[[-.66,-.51],
[-.36,-.07],
[-.33,-.03],
[-.26,.07],
[-.28,.05],
[-.41,-.15],
[-.14,.25],
[-.61,-.43],
[-.66,-.51],
[-.07,.35],
[-.09,.32],
[-.54,-.34]]
|
[[-.54,-.34],
[-.09,.32],
[-.07,.35],
[-.66,-.51],
[-.61,-.43],
[-.14,.25],
[-.41,-.15],
[-.28,.05],
[-.26,.07],
[-.33,-.03],
[-.36,-.07],
[-.66,-.51]]

[[.09,-.04,.37],
[-.17,-.01,-.16],
[-.44,-.02,-.20],
[-.26,.07,.11],
[.28,-.06,.13],
[-.14,.05,.21],
[-.01,.00,.25],
[.65,.00,-.12],
[-.33,.01,-.37],
[.02,-.05,-.25],
[.04,.01,-.14]]
|
[[.04,.01,-.14],
[.02,-.05,-.25],
[-.33,.01,-.37],
[.65,.00,-.12],
[-.01,.00,.25],
[-.14,.05,.21],
[.28,-.06,.13],
[-.26,.07,.11],
[-.44,-.02,-.20],
[-.17,-.01,-.16],
[.09,-.04,.37]]

[[-.23,.11,-.12,.01,-.37,-.17,.31,.13,.02,.12,.11,-.23,-.64,.42,.48,.41],
[.07,.28,.03,.34,-.32,-.36,-.08,-.10,.03,-.33,-.29,.28,-.02,.52,-.05,-.47],
[-.13,.26,-.04,.00,-.01,-.04,.24,-.03,-.09,-.25,.14,-.08,-.23,.06,.10,-.25],
[-.29,.25,-.30,.07,.14,.06,.08,-.16,-.25,-.08,.48,-.13,.02,-.01,-.19,-.06]]
|
[[-.29,.25,-.30,.07,.14,.06,.08,-.16,-.25,-.08,.48,-.13,.02,-.01,-.19,-.06],
[-.13,.26,-.04,.00,-.01,-.04,.24,-.03,-.09,-.25,.14,-.08,-.23,.06,.10,-.25],
[.07,.28,.03,.34,-.32,-.36,-.08,-.10,.03,-.33,-.29,.28,-.02,.52,-.05,-.47],
[-.23,.11,-.12,.01,-.37,-.17,.31,.13,.02,.12,.11,-.23,-.64,.42,.48,.41]]

[[-.16,.04,.09,.30,-.35,-.54,.11,.17,-.11,.38,.21,-.66,.31,.32],
[-.03,-.06,.29,.12,-.23,-.05,.54,-.32,.02,-.07,.34,.11,.09,-.10],
[-.25,-.27,.15,.09,.04,-.19,.06,.01,-.03,.05,-.10,.14,.15,.07],
[.47,.43,-.36,-.17,.27,-.11,.02,-.43,-.23,-.05,.01,.30,-.12,.02],
[.12,.02,.21,-.14,-.09,-.34,-.32,-.15,-.04,-.20,-.23,-.11,-.64,.23]]
|
[[.12,.02,.21,-.14,-.09,-.34,-.32,-.15,-.04,-.20,-.23,-.11,-.64,.23],
[.47,.43,-.36,-.17,.27,-.11,.02,-.43,-.23,-.05,.01,.30,-.12,.02],
[-.25,-.27,.15,.09,.04,-.19,.06,.01,-.03,.05,-.10,.14,.15,.07],
[-.03,-.06,.29,.12,-.23,-.05,.54,-.32,.02,-.07,.34,.11,.09,-.10],
[-.16,.04,.09,.30,-.35,-.54,.11,.17,-.11,.38,.21,-.66,.31,.32]]

[[.08,-.24,-.05,-.02,-.16,.10],
[-.36,-.16,-.25,.10,.41,.02],
[.28,-.33,.29,.45,-.43,.08],
[-.64,-.44,.12,-.06,.03,.24],
[.00,.06,.00,.06,.07,-.01],
[-.06,.04,.06,-.12,-.03,.07],
[-.15,.21,.03,.11,.21,-.27],
[.00,.07,.03,-.06,.37,-.06],
[-.03,.56,-.12,.28,.36,-.10],
[.44,.29,-.30,-.29,-.56,-.60],
[.36,.20,-.36,-.18,-.37,-.23],
[-.16,.14,.20,-.25,.21,.24]]
|
[[-.16,.14,.20,-.25,.21,.24],
[.36,.20,-.36,-.18,-.37,-.23],
[.44,.29,-.30,-.29,-.56,-.60],
[-.03,.56,-.12,.28,.36,-.10],
[.00,.07,.03,-.06,.37,-.06],
[-.15,.21,.03,.11,.21,-.27],
[-.06,.04,.06,-.12,-.03,.07],
[.00,.06,.00,.06,.07,-.01],
[-.64,-.44,.12,-.06,.03,.24],
[.28,-.33,.29,.45,-.43,.08],
[-.36,-.16,-.25,.10,.41,.02],
[.08,-.24,-.05,-.02,-.16,.10]]

[[.10,.11,.12,-.03,-.14,-.06,.16,-.21,.08,.03],
[.03,.14,.36,.11,-.16,.10,.40,-.03,.42,.08],
[.47,.31,.34,.40,-.03,-.03,.11,-.33,.19,.10],
[.32,.14,.08,.33,.13,-.02,-.16,-.12,-.04,.03],
[-.11,-.07,.03,.15,.14,.15,-.03,.30,.12,.00],
[.34,.17,.22,.50,.18,.09,-.08,.00,.15,.06],
[-.17,-.03,.12,-.02,-.05,.12,.20,.18,.23,.01],
[.34,.21,.15,.13,-.09,-.12,.05,-.37,.00,.05],
[-.08,.04,.16,-.07,-.15,.04,.27,-.02,.22,.03]]
|
[[-.08,.04,.16,-.07,-.15,.04,.27,-.02,.22,.03],
[.34,.21,.15,.13,-.09,-.12,.05,-.37,.00,.05],
[-.17,-.03,.12,-.02,-.05,.12,.20,.18,.23,.01],
[.34,.17,.22,.50,.18,.09,-.08,.00,.15,.06],
[-.11,-.07,.03,.15,.14,.15,-.03,.30,.12,.00],
[.32,.14,.08,.33,.13,-.02,-.16,-.12,-.04,.03],
[.47,.31,.34,.40,-.03,-.03,.11,-.33,.19,.10],
[.03,.14,.36,.11,-.16,.10,.40,-.03,.42,.08],
[.10,.11,.12,-.03,-.14,-.06,.16,-.21,.08,.03]]
---
[[-.24,.01],
[.34,-.68],
[-.42,.03]]
|
[.01,.34]

[[.11,.67],
[.36,.12],
[-.27,.36],
[.10,.34]]
|
[.67,.36]

[[-.15,.08,.30,.18],
[.37,-.55,.68,-.21],
[-.18,.00,-.13,.10],
[-.15,.27,-.32,.10],
[.21,-.28,.28,-.08]]
|
[.18,.68,.00,-.15]

[[-.23,.19,.54,-.39,.31],
[.35,-.23,-.42,.24,-.21],
[-.52,-.05,.40,-.10,.08]]
|
[.31,.24,.40]

[[-.02,-.60,-.33,-.03,-.03],
[.03,.16,-.31,.22,-.56],
[.01,-.24,-.39,-.08,-.39],
[.02,.55,.31,-.50,.00],
[.03,.54,-.01,.18,-.43]]
|
[-.03,.22,-.39,.55,.03]

[[.10,-.01,-.15],
[-.59,.11,-.14],
[.31,-.03,.29],
[.10,-.09,-.10],
[.52,-.28,.09]]
|
[-.15,.11,.31]

[[-.08,.65],
[-.13,-.57],
[.18,-.61],
[.38,-.20],
[.24,-.56]]
|
[.65,-.13]
